Below are the code and all the weights of a small trained network. Each question names an input and a target symbol and asks about switching units off, where a switched-off unit gives its printed mean instead of its output.

import numpy as np


def w(rows, s, z=0):
    codes = np.array(rows[::2]) - 128.0
    scale = np.full(codes.shape[1], s)
    scale[-1] = z or s
    return codes * scale


def norm(h):
    return h / np.sqrt((h * h).mean(-1, keepdims=True) + 1e-5)


def f(y):
    return y / 2 * (1 + np.tanh(0.7978845608 * (y + 0.044715 * y**3)))


def softmax(a):
    e = np.exp(a - a.max(-1, keepdims=True))
    return e / e.sum(-1, keepdims=True)


def log_softmax(a):
    a = a - a.max(-1, keepdims=True)
    return a - np.log(np.exp(a).sum(-1, keepdims=True))


def net(x, mask):
    ids = ['βζηθλμξστφψω'.index(c) for c in x.split()]
    T = len(ids)
    res = E[ids] + P[:T]
    u = 0
    for l in range(2):
        q, k, v = (norm(res) @ M[l].T for M in (Q, K, V))
        z = softmax(np.where(np.tri(T) > 0, q @ k.T / 2**0.5, -1e9)) @ v
        res = res + np.where(mask[u], z, O[l][:, -1]) @ O[l][:, :-1]
        u += 1
        y = f(norm(res) @ A[l][:, :-1].T + A[l][:, -1])
        res = res + np.where(mask[u : u + 8], y, B[l][:, -1]) @ B[l][:, :-1]
        u += 8
    return log_softmax(norm(res)[-1] @ U[:, :-1].T + U[:, -1])


Q, K, V, O, A, B = {}, {}, {}, {}, {}, {}
E = w([
[167,150,150,60,73,211,70,106,102,88,149],'β',
[132,95,119,128,121,250,66,127,115,129,79],'ζ',
[107,101,133,152,154,183,65,4,74,106,55],'η',
[134,108,54,197,111,195,113,138,122,224,99],'θ',
[141,128,147,162,66,186,53,107,72,168,180],'λ',
[157,106,136,53,113,113,103,35,58,106,101],'μ',
[142,47,79,153,140,118,125,70,77,208,74],'ξ',
[164,99,130,114,103,182,71,90,93,186,147],'σ',
[101,125,117,150,153,182,87,9,73,125,64],'τ',
[175,60,96,103,117,207,109,164,112,195,89],'φ',
[129,225,58,155,54,195,115,125,112,166,166],'ψ',
[109,181,79,191,76,136,96,41,65,178,150],'ω',
],0.0015)
P = w([
[56,100,236,87,7,143,178,120,142,171,72],'0',
[62,64,166,116,64,121,185,85,179,160,165],'1',
[118,147,179,100,76,152,143,134,93,202,63],'2',
[78,74,90,79,86,134,143,87,162,167,164],'3',
[138,159,124,84,121,149,123,133,71,183,74],'4',
[105,77,62,85,119,135,125,85,145,151,183],'5',
[164,163,104,96,163,136,97,145,57,158,92],'6',
[132,80,51,92,165,126,100,91,149,128,204],'7',
[191,160,91,118,214,114,76,156,69,124,125],'8',
[153,106,56,97,192,110,95,110,108,129,196],'9',
],0.0021)
Q[0] = w([
[251,198,72,61,180,196,20,82,3,239,76],'0.h0',
[191,227,253,238,155,32,195,215,203,71,31],'0.h0',
],0.0029)
K[0] = w([
[189,73,2,162,243,55,66,106,187,37,232],'0.h0',
[15,49,214,112,19,134,238,57,235,151,124],'0.h0',
],0.003)
V[0] = w([
[218,198,80,105,100,162,197,254,177,208,132],'0.h0',
[115,104,215,114,131,251,118,204,110,81,26],'0.h0',
],0.0019)
O[0] = w([
[205,158,185,187,107,96,174,61,176,158,81,5],'0.h0',
[189,115,103,190,166,178,178,140,4,90,190,120],'0.h0',
],0.0032,0.0011)
A[0] = w([
[160,61,181,83,89,153,96,156,148,108,68,198],'0.n0',
[130,124,164,227,118,224,146,196,115,142,115,177],'0.n1',
[146,191,146,160,80,6,120,129,232,177,74,2],'0.n2',
[153,136,89,115,146,126,162,48,154,169,102,243],'0.n3',
[64,135,198,155,94,84,62,106,67,203,200,156],'0.n4',
[63,87,169,106,97,186,98,194,140,123,159,177],'0.n5',
[10,71,127,122,193,177,111,33,132,31,39,147],'0.n6',
[42,222,97,185,78,135,183,227,90,77,124,74],'0.n7',
],0.0019,0.0011)
B[0] = w([
[45,189,156,121,133,67,192,69,199,151,120,185],'0.n0',
[67,141,65,117,114,39,49,87,93,94,126,123],'0.n1',
[155,94,69,34,135,32,117,128,106,107,125,28],'0.n2',
[147,179,159,144,37,135,50,149,86,90,111,249],'0.n3',
[171,153,70,113,140,200,185,189,172,100,6,239],'0.n4',
[87,179,175,82,184,67,108,148,217,194,104,194],'0.n5',
[177,169,124,160,35,114,159,209,222,241,182,214],'0.n6',
[64,49,167,146,104,197,50,138,127,83,171,62],'0.n7',
],0.0018,0.0012)
Q[1] = w([
[119,52,254,249,165,19,255,197,245,32,233],'1.h0',
[103,58,22,61,32,214,80,30,96,192,239],'1.h0',
],0.0029)
K[1] = w([
[33,118,227,131,19,209,217,152,47,164,53],'1.h0',
[216,201,106,107,253,64,57,175,74,118,89],'1.h0',
],0.0034)
V[1] = w([
[134,3,77,154,181,100,139,127,102,215,41],'1.h0',
[59,200,50,223,108,190,84,143,124,179,133],'1.h0',
],0.0022)
O[1] = w([
[78,224,188,180,68,103,124,202,116,65,235,178],'1.h0',
[138,83,205,68,252,57,208,138,150,100,169,253],'1.h0',
],0.0029,0.002)
A[1] = w([
[138,80,47,197,146,194,163,127,64,180,159,113],'1.n0',
[96,165,54,197,201,189,60,186,100,188,94,134],'1.n1',
[194,23,182,99,179,10,148,151,164,132,83,175],'1.n2',
[62,97,190,77,82,156,97,215,31,114,100,133],'1.n3',
[128,223,216,73,102,229,68,189,252,69,171,177],'1.n4',
[57,125,38,187,43,212,41,187,139,181,151,130],'1.n5',
[152,206,232,125,96,112,161,56,48,26,177,248],'1.n6',
[245,42,166,156,207,134,163,41,110,161,28,136],'1.n7',
],0.0022,0.0015)
B[1] = w([
[165,143,161,134,147,219,121,75,21,126,70,156],'1.n0',
[118,85,116,103,5,212,223,48,129,149,157,160],'1.n1',
[85,128,171,134,61,181,186,50,185,206,128,140],'1.n2',
[122,124,60,121,194,120,105,92,183,100,183,253],'1.n3',
[49,139,128,223,40,63,202,106,81,200,88,198],'1.n4',
[135,251,71,127,28,107,82,68,145,182,78,181],'1.n5',
[189,152,147,229,108,141,170,140,165,172,195,232],'1.n6',
[160,110,42,223,74,85,137,45,147,156,143,145],'1.n7',
],0.0026,0.0014)
U = w([
[61,150,181,120,88,207,239,37,41,252,217,253],'β',
[175,148,91,70,177,118,154,111,120,195,208,214],'ζ',
[116,114,99,51,223,101,84,158,119,62,199,142],'η',
[66,70,116,51,216,142,47,205,65,34,207,67],'θ',
[236,168,175,238,90,147,124,192,84,58,176,70],'λ',
[241,35,155,200,115,65,181,27,236,155,37,58],'μ',
[44,221,147,231,21,25,119,230,159,87,151,66],'ξ',
[242,32,54,168,139,229,73,53,44,55,38,33],'σ',
[233,70,120,203,215,221,156,165,39,35,170,36],'τ',
[31,50,229,26,174,20,165,195,250,160,37,70],'φ',
[37,197,25,56,29,204,21,131,119,101,33,56],'ψ',
[194,142,218,208,128,90,171,210,187,86,163,55],'ω',
],0.0035,0.003)

Each question gives the input, a string of symbols that net reads in full, and the target symbol t.
The units are the heads (2 rows each of Q, K, V and O) and the neurons (one row each of A and B). Each row of codes is followed by its name. A weight is (code - 128) times the scale printed after its matrix; where a second scale follows, it is the last column's (O, A, B and U).
mask holds one flag per unit, layer by layer, with each layer's heads first. A switched-off unit (its flag False) gives its mean, the last column of its rows in O or B, instead of its output. The means were averaged over made-up inputs and are rounded, as every weight is.
A unit's drop is (log p(t) with every unit on - log p(t) with that unit switched off) / (log p(t) with every unit on - log p(t) with every unit switched off).
The circuit of an input: a set's keep is (log p(t) with only the set's units on - log p(t) with every unit switched off) / (log p(t) with every unit on - log p(t) with every unit switched off). Starting from the 12 units with the biggest drops (on a tie, the unit counted first), units are removed one at a time, each time the one whose removal leaves the highest keep (on an exact tie, the one counted first), for as long as the keep stays at least 0.8.
circuit, biggest first: the units of the circuit, biggest drop first
unit that matters most: the unit with the biggest drop
k most important neurons: the k neurons with the biggest drops, biggest first
top k neurons in layer l: the k neurons of layer l with the biggest drops, biggest first
input ω ω φ ψ ψ ψ θ ω θ, target φ: unit that matters most -> 0.h0
input η η μ μ ξ ζ, target ξ: circuit, biggest first -> (1.h0, 1.n4)
input ζ ζ ω θ ξ β τ ζ ξ λ, target ξ: circuit, biggest first -> (1.h0, 0.h0, 1.n4)
input ξ μ ψ ω μ σ ω β η, target β: top 2 neurons in layer 1 -> (1.n1, 1.n2)
input ζ μ σ λ ω λ ξ ω, target ξ: circuit, biggest first -> (1.h0, 0.h0, 1.n4, 1.n3)
input φ β ψ θ, target μ: circuit, biggest first -> (0.h0, 1.h0)
input μ ω μ ω, target ψ: top 2 neurons in layer 1 -> (1.n5, 1.n6)
input μ η ζ ω ω, target φ: circuit, biggest first -> (0.h0, 1.h0, 1.n0)
input σ τ ζ β μ β τ β θ, target β: 4 most important neurons -> (1.n1, 1.n2, 0.n4, 1.n3)
input μ φ μ μ ψ λ ψ β μ μ, target ψ: circuit, biggest first -> (1.h0, 0.h0)
input τ λ ζ ω ω ω μ φ μ θ, target ψ: circuit, biggest first -> (1.h0, 1.n5, 1.n6)
input ψ φ ω μ μ μ τ, target ψ: circuit, biggest first -> (0.h0, 1.h0)
input μ ζ μ ζ ω ω ψ, target φ: circuit, biggest first -> (0.h0, 1.h0, 1.n5)
input μ λ σ ξ τ σ β, target β: circuit, biggest first -> (1.n4)
input λ μ ξ φ ψ ξ θ, target ξ: circuit, biggest first -> (1.h0, 0.h0)
input ψ η ψ φ μ ξ ψ, target ξ: 4 most important neurons -> (1.n4, 1.n0, 0.n7, 1.n2)
input ξ β β ψ ψ φ λ ψ φ, target μ: circuit, biggest first -> (0.h0, 1.n7)
input ζ ψ μ ξ μ ψ, target ψ: circuit, biggest first -> (1.n5, 1.n6, 1.h0)
input σ μ ξ μ ω λ μ φ, target ψ: top 2 neurons in layer 1 -> (1.n5, 1.n6)
input ψ μ η η ψ ψ ω ζ μ λ, target ψ: 2 most important neurons -> (1.n5, 1.n6)
input ξ θ ξ η, target ξ: most important neuron -> (0.n6)
input θ ω η, target φ: top 3 neurons in layer 1 -> (1.n0, 1.n5, 1.n1)
input ψ η μ τ, target ψ: 3 most important neurons -> (1.n5, 0.n6, 1.n6)
input θ ψ τ ψ β ω ψ σ ζ, target β: 2 most important neurons -> (1.n1, 1.n4)
input μ ω τ θ μ ψ, target ψ: 2 most important neurons -> (1.n5, 1.n6)
